Below is a small trained network, with its code and all its weights. Each question gives an input and a target symbol and asks what happens when units are switched off, that is, made to give their printed mean instead of their output.

import numpy as np


def w(rows, s, z=0):
    codes = np.array(rows[::2]) - 128.0
    scale = np.full(codes.shape[1], s)
    scale[-1] = z or s
    return codes * scale


def norm(h):
    return h / np.sqrt((h * h).mean(-1, keepdims=True) + 1e-5)


def f(y):
    return np.maximum(y, 0)


def softmax(a):
    e = np.exp(a - a.max(-1, keepdims=True))
    return e / e.sum(-1, keepdims=True)


def log_softmax(a):
    a = a - a.max(-1, keepdims=True)
    return a - np.log(np.exp(a).sum(-1, keepdims=True))


def net(x, mask):
    ids = ['βγδημξπφω'.index(c) for c in x.split()]
    T = len(ids)
    res = E[ids] + P[:T]
    u = 0
    for l in range(2):
        r = norm(res)
        for j in range(2):
            rows = slice(2 * j, 2 * j + 2)
            q, k, v = (r @ M[l][rows].T for M in (Q, K, V))
            z = softmax(np.where(np.tri(T) > 0, q @ k.T / 2**0.5, -1e9)) @ v
            o = O[l][rows]
            res = res + np.where(mask[u + j], z, o[:, -1]) @ o[:, :-1]
        u += 2
        y = f(norm(res) @ A[l][:, :-1].T + A[l][:, -1])
        res = res + np.where(mask[u : u + 8], y, B[l][:, -1]) @ B[l][:, :-1]
        u += 8
    return log_softmax(norm(res)[-1] @ U[:, :-1].T + U[:, -1])


Q, K, V, O, A, B = {}, {}, {}, {}, {}, {}
E = w([
[149,103,129,145],'β',
[72,88,252,144],'γ',
[160,135,129,153],'δ',
[173,144,163,169],'η',
[140,159,115,101],'μ',
[133,124,104,118],'ξ',
[173,127,166,177],'π',
[141,148,112,129],'φ',
[165,165,155,141],'ω',
],0.023)
P = w([
[154,111,101,84],'0',
[180,161,101,84],'1',
[162,54,107,41],'2',
[63,169,101,197],'3',
[130,93,119,122],'4',
[125,101,194,249],'5',
],0.014)
Q[0] = w([
[2,166,120,155],'L0H0',
[101,195,157,148],'L0H0',
[198,167,26,182],'L0H1',
[38,164,138,169],'L0H1',
],0.011)
K[0] = w([
[170,119,145,96],'L0H0',
[125,61,98,107],'L0H0',
[7,71,211,122],'L0H1',
[176,99,125,104],'L0H1',
],0.011)
V[0] = w([
[166,141,62,146],'L0H0',
[166,163,213,165],'L0H0',
[161,80,136,137],'L0H1',
[143,252,134,88],'L0H1',
],0.016)
O[0] = w([
[176,21,26,184,255],'L0H0',
[67,248,93,141,120],'L0H0',
[125,174,141,133,176],'L0H1',
[5,64,56,151,210],'L0H1',
],0.011,0.0062)
A[0] = w([
[96,199,162,233,106],'L0N0',
[69,124,207,70,254],'L0N1',
[21,52,165,117,210],'L0N2',
[148,126,132,184,127],'L0N3',
[182,211,27,39,138],'L0N4',
[55,215,23,134,147],'L0N5',
[222,133,47,2,180],'L0N6',
[65,187,148,112,166],'L0N7',
],0.0074,0.0057)
B[0] = w([
[167,128,122,179,202],'L0N0',
[71,39,232,158,172],'L0N1',
[107,153,255,103,253],'L0N2',
[62,80,108,76,191],'L0N3',
[58,186,146,93,194],'L0N4',
[90,122,154,119,250],'L0N5',
[139,153,168,87,251],'L0N6',
[157,62,179,112,169],'L0N7',
],0.0091,0.0044)
Q[1] = w([
[179,189,121,254],'L1H0',
[117,99,171,133],'L1H0',
[51,87,138,161],'L1H1',
[156,116,138,88],'L1H1',
],0.01)
K[1] = w([
[121,84,254,85],'L1H0',
[24,208,193,125],'L1H0',
[76,79,163,129],'L1H1',
[124,94,8,126],'L1H1',
],0.0086)
V[1] = w([
[124,84,96,163],'L1H0',
[21,125,242,7],'L1H0',
[52,178,10,77],'L1H1',
[172,128,148,65],'L1H1',
],0.011)
O[1] = w([
[166,252,92,58,253],'L1H0',
[91,26,254,61,125],'L1H0',
[242,106,5,159,150],'L1H1',
[133,87,38,210,79],'L1H1',
],0.0065,0.0032)
A[1] = w([
[141,65,173,196,102],'L1N0',
[71,218,83,235,106],'L1N1',
[125,148,89,1,137],'L1N2',
[161,38,154,126,116],'L1N3',
[124,170,154,201,111],'L1N4',
[157,136,165,214,115],'L1N5',
[248,145,141,150,114],'L1N6',
[220,196,198,21,255],'L1N7',
],0.0076,0.0097)
B[1] = w([
[90,118,89,135,168],'L1N0',
[97,131,102,94,184],'L1N1',
[115,189,143,177,174],'L1N2',
[141,158,97,155,189],'L1N3',
[84,162,100,98,152],'L1N4',
[115,131,103,114,164],'L1N5',
[148,104,125,97,174],'L1N6',
[185,138,248,149,255],'L1N7',
],0.016,0.0066)
U = w([
[118,127,216,117,224],'β',
[206,154,188,132,112],'γ',
[254,67,125,156,156],'δ',
[145,243,148,137,104],'η',
[166,82,35,144,6],'μ',
[110,242,83,130,78],'ξ',
[38,150,72,95,205],'π',
[184,182,56,141,118],'φ',
[105,45,69,127,179],'ω',
],0.016,0.0025)

Each question gives the input, a string of symbols that net reads in full, and the target symbol t.
The units are the heads (2 rows each of Q, K, V and O) and the neurons (one row each of A and B). Each row of codes is followed by its name. A weight is (code - 128) times the scale printed after its matrix; where a second scale follows, it is the last column's (O, A, B and U).
mask holds one flag per unit, layer by layer, with each layer's heads first. A switched-off unit (its flag False) gives its mean, the last column of its rows in O or B, instead of its output. The means were averaged over made-up inputs and are rounded, as every weight is.
A unit's drop is (log p(t) with every unit on - log p(t) with that unit switched off) / (log p(t) with every unit on - log p(t) with every unit switched off).
The circuit of an input: a set's keep is (log p(t) with only the set's units on - log p(t) with every unit switched off) / (log p(t) with every unit on - log p(t) with every unit switched off). Starting from the 12 units with the biggest drops (on a tie, the unit counted first), units are removed one at a time, each time the one whose removal leaves the highest keep (on an exact tie, the one counted first), for as long as the keep stays at least 0.8.
circuit, biggest first: the units of the circuit, biggest drop first
unit that matters most: the unit with the biggest drop
top k neurons: the k neurons with the biggest drops, biggest first
k most important neurons of layer l: the k neurons of layer l with the biggest drops, biggest first
heads that matter: for each layer, one digit per head in row order, 1 if its drop is at least 0.15 and else 0, layers parted by /
input ξ δ μ, target φ: circuit, biggest first => [L1H0]
input η ω ω δ π ω, target η: top 2 neurons => [L0N7; L0N0]
input ω ω μ, target π: heads that matter => 11 / 00
input μ ω ω, target π: heads that matter => 11 / 00
input μ γ ξ, target β: circuit, biggest first => [L0H0; L1H0]
input β ξ π β, target η: heads that matter => 11 / 11
input ξ ξ ω μ ξ φ, target δ: heads that matter => 11 / 00
input ξ μ ω μ ω, target ω: heads that matter => 01 / 00
input β ω ξ δ, target δ: heads that matter => 11 / 00
input ξ μ δ φ, target φ: heads that matter => 01 / 11
input γ μ ω, target β: heads that matter => 10 / 10
input β ξ η β, target ξ: heads that matter => 11 / 11
input μ ω φ ξ, target μ: circuit, biggest first => [L1H1; L0H1]
input ω η π ξ η η, target ξ: 3 most important neurons of layer 1 => [L1N4; L1N1; L1N5]
input ξ φ β, target μ: heads that matter => 11 / 10
input ξ μ δ μ, target φ: 2 most important neurons of layer 0 => [L0N2; L0N3]
input μ ξ ξ ω β, target π: heads that matter => 10 / 00
input β ξ ξ ω, target δ: 2 most important neurons of layer 1 => [L1N6; L1N2]
input ξ μ μ ξ, target ω: unit that matters most => L1N7
input ω η ξ η β, target ξ: circuit, biggest first => [L0H0]
input μ μ ξ μ μ π, target ω: circuit, biggest first => [L1N7; L0H1]
input ω ξ η ξ, target ξ: circuit, biggest first => [L0H1; L1H1; L1N1]
